Below are the code and all the weights of a small trained network. Each question names an input and a class and asks about switching units off, where a switched-off unit gives its printed mean instead of its output.

import numpy as np


def w(rows, s, z=0):
    codes = np.array(rows[::2]) - 128.0
    scale = np.full(codes.shape[1], s)
    scale[-1] = z or s
    return codes * scale


def f(y):
    return np.maximum(y, 0)


def log_softmax(a):
    a = a - a.max(-1, keepdims=True)
    return a - np.log(np.exp(a).sum(-1, keepdims=True))


def net(x, mask):
    res = np.array(x, float).reshape(1, 4) / 4 @ E
    y = f(res @ A[0][:, :-1].T + A[0][:, -1])
    res = res + np.where(mask, y, B[0][:, -1]) @ B[0][:, :-1]
    return log_softmax(res[-1] @ U[:, :-1].T + U[:, -1])


A, B = {}, {}
E = w([
[195,151,80,2],'x0',
[98,212,12,172],'x1',
[129,129,128,131],'x2',
[48,221,191,87],'x3',
],0.0072)
A[0] = w([
[87,177,142,93,61],'neuron 1',
[119,204,61,158,1],'neuron 2',
[89,187,197,103,144],'neuron 3',
[78,209,160,119,78],'neuron 4',
[172,145,93,28,85],'neuron 5',
[161,157,99,70,79],'neuron 6',
[86,206,162,113,73],'neuron 7',
[148,92,192,71,94],'neuron 8',
[176,66,94,153,131],'neuron 9',
[141,90,222,85,134],'neuron 10',
[90,195,33,153,127],'neuron 11',
[79,185,158,118,66],'neuron 12',
[173,78,55,174,108],'neuron 13',
[103,183,61,163,65],'neuron 14',
[162,79,62,166,126],'neuron 15',
[107,179,49,144,95],'neuron 16',
[60,112,172,255,33],'neuron 17',
[157,134,98,32,98],'neuron 18',
[71,165,145,110,48],'neuron 19',
[125,91,221,113,99],'neuron 20',
[186,75,69,186,159],'neuron 21',
[179,147,93,53,58],'neuron 22',
],0.0086,0.003)
B[0] = w([
[198,127,166,111,179],'neuron 1',
[189,27,66,122,201],'neuron 2',
[193,100,134,96,223],'neuron 3',
[199,111,164,101,209],'neuron 4',
[198,189,132,198,240],'neuron 5',
[165,170,130,198,199],'neuron 6',
[223,117,163,96,203],'neuron 7',
[145,55,39,156,205],'neuron 8',
[157,140,161,90,216],'neuron 9',
[149,40,43,146,228],'neuron 10',
[163,62,87,112,254],'neuron 11',
[206,116,169,98,189],'neuron 12',
[194,138,187,69,226],'neuron 13',
[164,60,96,125,207],'neuron 14',
[194,140,192,65,219],'neuron 15',
[167,38,71,115,219],'neuron 16',
[254,190,143,206,236],'neuron 17',
[197,177,134,205,229],'neuron 18',
[172,121,172,101,173],'neuron 19',
[170,50,47,145,209],'neuron 20',
[173,142,178,78,243],'neuron 21',
[191,199,150,207,215],'neuron 22',
],0.0075,0.0052)
U = w([
[135,61,46,130,82],'0',
[153,197,158,245,98],'1',
[150,133,227,9,86],'2',
[125,135,132,118,254],'3',
[91,146,122,99,179],'4',
[47,188,130,110,89],'5',
[74,156,137,111,82],'6',
],0.011,0.0096)

Each question gives the input, the list of numbers given to net, and the class t.
The units are the neurons (one row each of A and B). Each row of codes is followed by its name. A weight is (code - 128) times the scale printed after its matrix; where a second scale follows, it is the last column's (A, B and U).
mask holds one flag per neuron, in row order. A switched-off neuron (its flag False) gives its mean, the last column of its row in B, instead of its output. The means were averaged over made-up inputs and are rounded, as every weight is.
A unit's drop is (log p(t) with every unit on - log p(t) with that unit switched off) / (log p(t) with every unit on - log p(t) with every unit switched off).
The circuit of an input: a set's keep is (log p(t) with only the set's units on - log p(t) with every unit switched off) / (log p(t) with every unit on - log p(t) with every unit switched off). Starting from the 12 units with the biggest drops (on a tie, the unit counted first), units are removed one at a time, each time the one whose removal leaves the highest keep (on an exact tie, the one counted first), for as long as the keep stays at least 0.8.
circuit, biggest first: the units of the circuit, biggest drop first
top k neurons: the k neurons with the biggest drops, biggest first
drop when u is switched off: that unit's drop, to one decimal
input [4,-6,-5,2], class 0: circuit, biggest first : neuron 10; neuron 8
input [-4,-4,-1,2], class 0: circuit, biggest first : neuron 20; neuron 10
input [6,-8,-2,-7], class 0: circuit, biggest first : neuron 8
input [7,6,3,5], class 1: top 4 neurons : neuron 5; neuron 22; neuron 18; neuron 6
input [-8,-8,-4,3], class 0: circuit, biggest first : neuron 20; neuron 10
input [4,-6,-2,3], class 0: circuit, biggest first : neuron 10; neuron 8
input [1,5,-3,5], class 0: circuit, biggest first : neuron 2; neuron 11
input [7,-2,3,-8], class 2: top 3 neurons : neuron 13; neuron 15; neuron 21
input [-5,-5,0,5], class 0: circuit, biggest first : neuron 20; neuron 10
input [2,-5,-2,1], class 0: circuit, biggest first : neuron 10; neuron 8
input [8,5,7,0], class 1: drop when neuron 22 is switched off : 0.2
input [-5,-3,-1,-6], class 2: drop when neuron 21 is switched off : 0.2
input [0,-5,2,-7], class 2: drop when neuron 15 is switched off : 0.2
